Table B holds the same points as the rows below and some others, measured another way and shuffled. Each row below is followed by which row of B it is.
B:
1: [ 285 -121  167  -49  114  -85  -60 -219  -81  196   30  -45  -54   32
   83 -181   32 -121   77  -25  -45]
2: [ 118  -85 -103  -94  107  -99   75   97  -23   23  159   63  119  -47
  108  -77   31   44   28  169   61]
3: [ 116  -43 -143 -305 -148  -45 -114  -38   88  160   22   20   80 -129
   61  -55  -70   -7   59 -109 -159]
4: [   3    9  -30  -65  -42  -16 -101   20   20   29   -7   48  -39  -82
   58   97  -14  -52  -60 -111  -52]
5: [-155   23 -116  119   13  -75  162  149   32  -32  165  -18   56 -139
  -69   -7  -41  178   30  228  154]
6: [-119   33 -250  116  105  -55   30  319   69  -79  189   46  106  -59
   16  131 -121  151   75  269  161]
7: [  73   -9    5  194  205    5 -183  -22  -46  185   43   14 -142  -56
  -83  -36  -74   29  196   14  -38]
8: [-194  136  -56 -173    7  -32  -32   53  -80  -38   49  -85   31 -146
   51  137 -134  108  -75  -77   70]
9: [-109  110  -83 -210  -53   35  -71   52  -16   -1   -7 -105   44 -127
    4  152 -210   74   15  -61  -39]
10: [ 201  -54  106 -148   28  104   61  -80  -91   65  -89   19  -47  -72
  -26  -24   45  -89   17   -9 -226]
11: [ 70 -10  53  79  67  69  41  44   3  47  -4  26 -39 -27  -1  22  63 -54
   3  64 -74]
12: [ 172  -41  155   48  -36  114  -66 -113   23  111 -129  -74 -107   -8
  -52   26  -59 -150   75  -47 -180]
13: [ 412 -126  -34 -241 -147  146 -170 -146  135  306 -163   44  -53  -46
 -101 -103  -58 -174  250 -101 -510]
14: [ 181  -98  -18 -132   23   53 -186   22  -32   27  -50   10   34  -69
  128   69 -139  -90   33  -81  -49]
15: [ 237  -83  -79  -72   62  -39   33    7   44  125   79  -21   39   27
  -56  -71  -96   -6  230  217 -135]
16: [ 123 -101   58  172  212  -63  127   95  -70  -61  123   53   11   48
   87   -5   83  -42  -20  244  143]
17: [-235   97 -119  -35   -9  -92   97   91  -45  -73  136 -135   49 -172
  -96   91 -236  231   60  152  164]
18: [  92  -43   71  217  342 -221 -113   39  -92   10  193   90  -77  160
  236   48  114 -112  -74   62  249]
19: [  21   24 -147 -352 -297   23  -98 -153   61  161  -99  -72  -53 -262
 -235   12 -273   91  201 -150 -337]
20: [  20    6  138  168  424 -161  108   45 -235  -75  208  -50  -13  104
  144   10   34   31  -31  237  308]
21: [ 145 -124  -38  159   51   15   66  135   63  -29   56   47   32   -1
    7   28  -23  -43   74  237   24]
22: [  80  -33  -30  154  225 -168   80   28  -23  131  210  101  -53   30
    2 -133  156   42   76  195   55]
23: [  98   37   50 -130   73   91  -18   12  -52   25  -40 -123   27    8
   22   95 -151  -43   75   45  -98]
24: [-222   11 -106  203  140 -269  164  150  -55  -93  294  107    4 -104
   55   -5  116  174 -118  195  347]
25: [-126  -53  114  274  132 -189   49   24 -103 -116  165  -19  -32  -62
  138   21   26   31 -161   73  413]
26: [ -96  -44  -56  147  278 -304  112  119 -145 -130  322   -5   69   -7
  148   -5  -43  154  -35  281  456]
27: [  90 -100   14  188  309  -77   93  192 -110  -89  179  131   56   21
  193  -13  154   -9  -87  228  239]
28: [-111   98   -1   93  296   19   18  268 -106 -141  129  -35  104   46
  223  189  -19   30 -120  150  260]
29: [  33  -17 -135   -6   37  -33 -144   91   27   43   47   86  -34  -79
   12   90  -80    8   66   -9  -44]
30: [ -87    3   36   16  -45  172  -84   65  -42   13  -81   -5    9 -252
   38   41  -41   34  -89 -139   20]
31: [-234   16 -230  320  165 -283   -9  322  120  -34  365  203   82  -20
  228   23  194  115 -154  163  430]
32: [-195   84  -70  205  -35   29  -93  190  148    8   56  -45   29  -57
   66  147  -70   25  -47   10  151]
33: [  39  -45   95  122  -78   18  -91  -79   43   40  -65  -86  -98  -57
  -43   71 -133  -83   38  -43   -7]
34: [-89 131 -93  46 155  58  44 235  37   1 109 -87 101  31  34 126 -94  80
  66 214  52]
35: [ 292  -57  166  -88 -126  243 -125 -192   97  298 -212 -112  -57  -45
  -72 -115  -44 -182  159 -138 -377]
36: [  -3  -11  -49  -81  -54   45  -91   48   41   76   19  -73   91 -138
   70   -7 -127   34   29  -33   29]
37: [ 268  -58    1  -97  -74   40 -151 -136  115  234  -67 -130  -35   33
  -96  -34 -223 -100  285   17 -259]
38: [  11   -3  115  -41 -106   50  -52 -142  -36   58  -97 -136  -82 -139
  -74   32 -161  -25   32 -105  -70]
39: [-108   50 -244  -60  144 -202 -163  263   16  -98  217  111  100   19
  266  221  -65   34 -101   23  241]
40: [-209  119   37  168  111   -6  -52  162  -25 -123   56  -68  -10    1
  133  245  -71   -4 -145    6  232]
41: [ -65   72  123 -176 -116  167  -27  -85  -63   64 -138 -106  -15 -209
    5   35  -43   -9 -100 -215 -117]
42: [  70   62   34 -192   15  152   64  -55  -76   90  -68 -189   13 -110
 -162    6 -227   75  198   93 -208]
43: [ 230  -57   85   70  242   79   16   32  -70   71   27 -100   25   81
   12  -22 -106  -47  185  230  -27]
44: [ 223  -34   42 -161 -139  163   -3  -22  108   98 -148   -7    0    1
   -5   53    4 -178   36  -33 -328]
45: [-129  -21   24  155 -206   64  124   70  115  -49  -20  -55   18 -183
  -67   38  -34   32  -75   68   73]
46: [ -31   40   25  -94  -14    0 -104  -41  -44   49  -13  -71  -27 -108
   36   66 -113    7  -14 -113   -5]
47: [-148  127  -83   17  -93   27 -122   38  100   90   -7  -99  -47  -99
  -82  137 -187   56   80  -59  -52]
48: [  68  -96  126 -137 -176  112  -67  -85  -37   -2 -147  -22   11 -209
  109   11  -19 -105 -155 -223  -45]
49: [-36  78  54  93 128 -50 -39 -10  -2 124  88 -75 -33  17  43 -11   3   8
  27  27  66]
50: [-115  -20 -105   36 -105 -194  192  131   99 -124  171   33   82  -41
   77   73   45   34 -135  179  189]
51: [-257  108  122  201  110   32    8   74 -112  -66   36  -44  -64 -145
   65  106   31   66 -189  -65  231]
52: [-204   70  -18  134  182 -260  192   78 -125 -139  247  -21  -32  -20
   12   80   -3  146  -77  223  307]
53: [ 101   59  -17 -175  -67  210    8   40   55   96 -118  -75   22  -62
  -89   81 -108  -37  119   22 -307]
54: [-104  -12  150  408  184  -85  -13   67  -43  -69  113  -50  -70   26
  113   76   13  -31 -104   97  350]
55: [ -34   49  -28 -134 -139   59   88   40   33  -52  -56  -55    1  -93
  -75  149 -105   -2   -8   33 -134]
56: [  55   -1   21 -188  126   51   40   72 -147  -64   25  -66  106  -80
  116   61  -98   27  -27   65   42]
57: [-116   79  -25  269  209  -83   75  216   47  -31  193   -4   26   95
  103   94   68   25  -46  229  228]
58: [ -26   67   70  213  571 -259  135  140 -238  -98  333   -9    1  215
  202   53   91   57  -42  341  390]
59: [-112  -26  -64  -34 -258   92   87  151  152  -56   -5  -66  175 -204
   74   36  -66   41 -115   34   94]
60: [ -52   42 -219   -9   69 -287 -103   69   57   32  218   51  -37   38
   21  112 -117   63   92   85   89]
61: [ -43  -91  -70  168   -6 -203   34   90   91   19  200  129   39  -68
  154  -78  166    6 -132   64  236]
62: [-203  133  -48   99  148  -78  -85  181   -3  -57  138  -34   30   16
  171  189  -42   38 -116   14  241]
63: [  79  -35   54 -202   58  111 -147  -20 -186  -51 -105  -67    0 -162
   69  123 -219  -13   -1 -130  -36]
64: [-186   43  -29  -97 -233  -18  -23  -86  -20  -23  -51 -130  -63 -285
 -164   97 -266  128   21 -107    1]
65: [  10  -94  -79  118  -72  -42   55   48   40   -1   54   44  -32 -164
 -110  -17  -72   68   78  125   21]
66: [ 252 -114  103    2  145   99  -56 -129 -147  131  -58  -97  -77 -108
 -136 -102 -196   14  262   87 -131]
67: [-316  177  -15  339  363 -213  -74  301  -34 -141  284   67   12  148
  356  247  159    1 -298   54  506]
68: [ 179  -30   16 -163   -4   66   34  -64  -55   42  -76  -40  -59  -53
 -126   56 -136  -38  151   68 -250]
69: [ 238  -70   62  -79  147  -69  -89 -107  -74  116   37  -57  -36   63
   45  -35 -102  -82  140   49  -62]
70: [-148  133   79  235  356 -124 -119   78 -135    0  155    7 -113   78
  149  138   53    0  -97  -10  249]
71: [  67  -62 -113  -90 -222   23  -51   77  211   98   -3   66   88 -101
   88  -10   46  -74  -49  -57 -101]
72: [-107   85 -210 -152  -34  -14 -146   90   38  121   58   94   -7 -194
  -16   49  -40  109   33 -123 -109]

[ 175  146  -84   -9 -101   -6  373  184   86 -162  199  105  415 -130
  -91  -34  147  209 -245  -33   89   69 -294 -357  285] : 40
[  13 -107  163  323 -271  198 -174  152 -204  -53 -382  274   89  175
  -14  171  -46  165   20  -73   39   56  207  326 -192] : 72
[ 338  209 -113  121  -58   62  315  133   56  -86  222   37  415  -18
 -105  -43  165  154  -93  -93 -146  172 -161 -313  355] : 38
[-375   16  104  -11  -97  145  154  -67  116  -15  177 -109  -63    4
  -84   47   58 -168    5  168   74  167 -477 -412 -113] : 57
[-506  147   51 -364  241 -152   42 -243  -15  158  188 -225 -722  -15
  -82   43 -180 -288  120  151  260 -167   15  -48 -292] : 28
[ 159  134   -4   14 -107 -196  -18  116  -96 -163  -30  160   54  -17
   30  -51 -125  229   23  -79  113    7   34 -114  165] : 69
[ 322  341 -148   69   90  127  187   68  241  -23  465  -55  401  200
   81   18   77  -65  -30  -38   35 -153  -84  -86  363] : 41
[ -24  170  -47 -134  126  157  502  -20   72   33  177 -162  116  -40
 -189  102  210  -54 -248   26   52   38 -168 -235   46] : 49
[-194  -30  463  -39  181  234  102  -70   31  -69  182   20 -218  258
   71  268  -13 -210   45   80  397 -263 -152  246 -298] : 65
[  78  100  363  138 -201   12  -78  197  224  -93  308  348  344   97
  311  121 -140  107  100   -9  328  -74 -256   13  166] : 4
[-463 -122  610  -38 -393 -317 -148  247   24  -12   58  579 -147 -322
  216  101 -300  264  134   61  481  185 -369 -131 -174] : 60
[-138  -67  494 -178 -213  235   87    8  431 -101  364  176  148   12
  122  248   18  -46  -42  -58  456 -336 -384   29  203] : 71
[-255  -74   70  327 -293  377 -232   14  101  235   79  114  -35  150
 -101  143   40 -193  189    2 -119   39    8  262 -119] : 61
[  82  133  250 -148  231  261  409 -213 -170  -17 -414 -301  -97  247
  -71  330   79  -47 -151  -64   28   87  272   27 -196] : 7
[  -1   48  416 -146  -17  -89 -257  -76  134 -296  189  106 -200  231
  283   84 -291  -21  246  -17  465 -371 -142   49   91] : 2
[ 736  -21 -259  242    3  -15  296  295 -444 -580 -236  188  376   44
 -360 -165  246  522 -276 -253 -105  -27   71  -80  280] : 26
[-417  167  -73   28 -319 -231 -416   78  138  299  201  253 -228 -114
  151  -40 -350  -42  258   84  133    5   68   49  -11] : 64
[-338   81   73  268   59  260 -150  -29   65  135  265  -36 -132  330
   79  110  -53 -358  198  234  117  -37 -153  133 -346] : 11
[  -1  218 -332   45  -91  174  158  -19   95  127   54 -164  185   48
 -146   15  110  -61 -117    3 -161   69   49 -154  159] : 54
[ -79  151 -384  344 -104  230 -297   21  -21  437  163   41 -189  169
 -205   -2   -3 -222  238  -60 -323  -83  465  488  -38] : 48
[ -59   80 -114  477  -71  -93 -177  358 -115 -119  391  375  195  117
   89 -160  -83   49  124  214  167   64 -336  -25 -168] : 52
[-122  -18   50  -72 -261   70  363   82   18  -27  -98   56  182 -257
 -216   62  154  186 -240  -37   -5  281 -265 -404  101] : 47
[-321 -134  230  289 -278  241 -306   -9  -97  126 -206  144 -217  177
  -20  171 -101 -101  237   31  -18  126   67  234 -310] : 13
[  -8   77   27  261   70  174 -400  -67 -100 -112   -9  -26 -208  521
  138   69 -186 -207  280   69  145 -286  193  377 -225] : 27
[-362   28  -79 -231 -476   75  -38  -87  298   91 -135  -63   24 -181
  -61   72  -70   17 -120  -24   79   16 -110 -291  208] : 32
[  33  162 -161  -55   15  362  342 -143  165   91   83 -311  155  124
 -212  128  231 -176 -166  -35 -147    4  -30 -168  159] : 35
[-209  100 -166  116 -150 -163 -118  120 -122  167   94  180 -205 -141
 -130  -98 -113   54  121   38  -59  130   61  -22  -74] : 8
[  14 -180  -64  583 -409  116 -200  492   44 -273  436  588  489   -8
  -55 -161  103  193   -4   81  167  -66 -571    0   68] : 50
[ 248   94  -50  595  269  299    0  232 -194 -142  352  151  239  491
    3   14  131 -144   90  129   56 -127  -87  340 -260] : 10
[ 48 159 335 -15 194  56 339  94  -4  60 236 124  67  46  63 204  43  10
 -48  -2 225  16 -71  64 -84] : 18
[   5   60  230    5  -85   11   33   34  165 -359  271   48  199  146
  174    7  -70   11   46   98  312  -54 -532 -381  137] : 53
[-566   76 -237  -28   21 -171 -160  -50 -171  263   81  -22 -647  -99
 -207  -89 -160 -186  144  173   41    9   96   44 -380] : 23
[ -77  -18    0  504   12  364 -119  105 -187  -45  -49   59   80  421
  -15  107   60 -159   76  156    7   38  -21  262 -399] : 22
[ 123 -293   83  117 -301   95   12   91 -334 -560 -563  138   35   44
 -260  -12   73  358 -174 -122   95   23 -124 -146  -41] : 6
[-371  261 -228  229 -179  -48 -230   51  -46  414  -47   41 -105   52
   82   18 -206 -126  170  159 -128  299  219   16 -232] : 70
